Below are the code and all the weights of a small trained network. Each question names an input and a class and asks about switching units off, where a switched-off unit gives its printed mean instead of its output.

import numpy as np


def w(rows, s, z=0):
    codes = np.array(rows[::2]) - 128.0
    scale = np.full(codes.shape[1], s)
    scale[-1] = z or s
    return codes * scale


def f(y):
    return np.maximum(y, 0)


def log_softmax(a):
    a = a - a.max(-1, keepdims=True)
    return a - np.log(np.exp(a).sum(-1, keepdims=True))


def net(x, mask):
    res = np.array(x, float).reshape(1, 6) / 4 @ E
    y = f(res @ A[0][:, :-1].T + A[0][:, -1])
    res = res + np.where(mask, y, B[0][:, -1]) @ B[0][:, :-1]
    return log_softmax(res[-1] @ U[:, :-1].T + U[:, -1])


A, B = {}, {}
E = w([
[137,214,58,152,215,151,45],'x0',
[162,181,127,28,71,70,52],'x1',
[155,117,181,56,168,246,128],'x2',
[127,130,130,130,126,130,131],'x3',
[136,140,128,133,118,134,154],'x4',
[80,163,179,75,222,56,216],'x5',
],0.012)
A[0] = w([
[120,105,185,73,186,208,136,83],'N1',
[68,52,145,97,82,125,159,105],'N2',
[106,94,143,99,212,105,145,115],'N3',
[33,100,166,208,168,149,154,86],'N4',
[136,111,153,164,162,176,171,62],'N5',
[108,109,65,196,85,1,134,66],'N6',
[108,92,114,196,149,99,139,71],'N7',
[155,216,188,66,115,68,126,100],'N8',
[109,108,92,220,186,198,192,37],'N9',
[102,60,176,90,85,103,143,153],'N10',
[65,153,82,190,108,67,142,120],'N11',
[149,250,69,171,212,162,105,125],'N12',
[104,50,168,131,85,121,151,113],'N13',
[130,140,151,159,145,80,144,88],'N14',
[82,87,172,205,195,161,138,40],'N15',
[28,161,58,122,158,143,111,178],'N16',
[160,111,110,95,123,231,123,104],'N17',
[100,173,159,108,200,86,179,103],'N18',
[159,105,122,182,72,185,67,104],'N19',
[66,132,130,94,203,86,179,104],'N20',
[82,131,177,101,222,76,191,123],'N21',
[214,55,68,167,94,150,108,130],'N22',
[51,127,126,187,112,87,113,71],'N23',
[136,97,67,192,56,179,103,36],'N24',
[125,187,112,19,71,115,92,50],'N25',
[145,194,103,159,192,144,97,124],'N26',
[131,56,166,138,119,122,166,143],'N27',
[106,88,181,128,62,91,163,164],'N28',
[103,102,174,70,164,198,126,101],'N29',
[115,118,152,66,155,203,133,72],'N30',
[89,183,100,170,178,142,79,138],'N31',
[92,55,129,177,217,147,171,1],'N32',
],0.012,0.0036)
B[0] = w([
[79,210,60,99,162,88,248,216],'N1',
[202,137,207,125,214,202,138,202],'N2',
[85,120,144,184,129,103,161,194],'N3',
[156,128,83,62,86,124,43,219],'N4',
[146,114,84,93,112,72,122,189],'N5',
[85,246,60,67,175,129,216,233],'N6',
[113,159,53,82,128,62,135,179],'N7',
[159,24,55,90,25,71,78,207],'N8',
[146,72,90,43,129,138,39,232],'N9',
[202,133,224,93,179,208,93,205],'N10',
[80,217,80,75,188,117,190,205],'N11',
[232,99,215,131,254,206,150,243],'N12',
[178,82,231,127,221,203,143,205],'N13',
[71,172,113,178,149,106,114,166],'N14',
[195,95,73,36,87,98,64,209],'N15',
[164,120,176,99,173,179,103,185],'N16',
[62,176,87,155,157,57,219,208],'N17',
[51,88,178,220,111,73,89,224],'N18',
[45,60,151,201,96,63,108,218],'N19',
[61,78,178,222,97,117,111,224],'N20',
[19,48,210,195,99,51,96,252],'N21',
[28,83,154,194,86,84,110,212],'N22',
[101,173,84,125,174,106,171,178],'N23',
[54,91,173,219,89,82,104,213],'N24',
[206,107,56,46,37,79,75,207],'N25',
[217,83,223,136,185,203,137,202],'N26',
[191,105,154,123,184,165,109,201],'N27',
[191,167,174,110,184,239,117,215],'N28',
[96,182,70,101,148,109,228,202],'N29',
[80,206,108,114,158,63,227,194],'N30',
[163,118,182,120,199,144,138,198],'N31',
[173,84,40,59,62,83,48,216],'N32',
],0.0084,0.017)
U = w([
[201,112,250,141,217,199,139,191],'0',
[3,73,195,239,77,60,105,133],'1',
[42,254,67,74,183,71,238,1],'2',
[185,78,66,25,39,67,33,128],'3',
],0.01,0.0036)

Each question gives the input, the list of numbers given to net, and the class t.
The units are the neurons (one row each of A and B). Each row of codes is followed by its name. A weight is (code - 128) times the scale printed after its matrix; where a second scale follows, it is the last column's (A, B and U).
mask holds one flag per neuron, in row order. A switched-off neuron (its flag False) gives its mean, the last column of its row in B, instead of its output. The means were averaged over made-up inputs and are rounded, as every weight is.
A unit's drop is (log p(t) with every unit on - log p(t) with that unit switched off) / (log p(t) with every unit on - log p(t) with every unit switched off).
The circuit of an input: a set's keep is (log p(t) with only the set's units on - log p(t) with every unit switched off) / (log p(t) with every unit on - log p(t) with every unit switched off). Starting from the 12 units with the biggest drops (on a tie, the unit counted first), units are removed one at a time, each time the one whose removal leaves the highest keep (on an exact tie, the one counted first), for as long as the keep stays at least 0.8.
units of the circuit, in order: the units of the circuit, biggest drop first
unit that matters most: the unit with the biggest drop
k most important neurons: the k neurons with the biggest drops, biggest first
drop of u: that unit's drop, to one decimal
input [3,-5,6,-8,-3,-6], class 1: unit that matters most : N19
input [-6,-6,1,1,8,-6], class 0: 3 most important neurons : [N13 N2 N21]
input [6,-8,2,-8,-3,0], class 3: 3 most important neurons : [N32 N15 N9]
input [-5,-7,-6,7,5,3], class 3: 2 most important neurons : [N32 N4]
input [3,-8,-7,-4,-3,2], class 3: 2 most important neurons : [N32 N9]
input [-2,8,2,-8,-1,6], class 3: 2 most important neurons : [N25 N8]
input [3,-2,8,-4,5,7], class 2: 3 most important neurons : [N1 N29 N30]
input [-6,-7,5,8,-4,0], class 3: 2 most important neurons : [N32 N15]
input [8,-3,-3,7,1,-8], class 0: 3 most important neurons : [N12 N26 N31]
input [-8,-7,1,4,8,0], class 0: 3 most important neurons : [N13 N2 N28]
input [2,-1,-2,1,-8,-2], class 0: 4 most important neurons : [N21 N18 N1 N20]
input [-7,-7,-4,4,-5,1], class 0: 3 most important neurons : [N13 N2 N28]
input [-1,3,-1,5,-8,-5], class 1: drop of N3 : 0.0
input [-2,-8,-8,-6,8,2], class 2: units of the circuit, in order : [N11]
input [-2,-8,3,-1,5,7], class 3: drop of N9 : 0.4
input [1,-2,1,-3,-4,-2], class 1: drop of N12 : 0.2
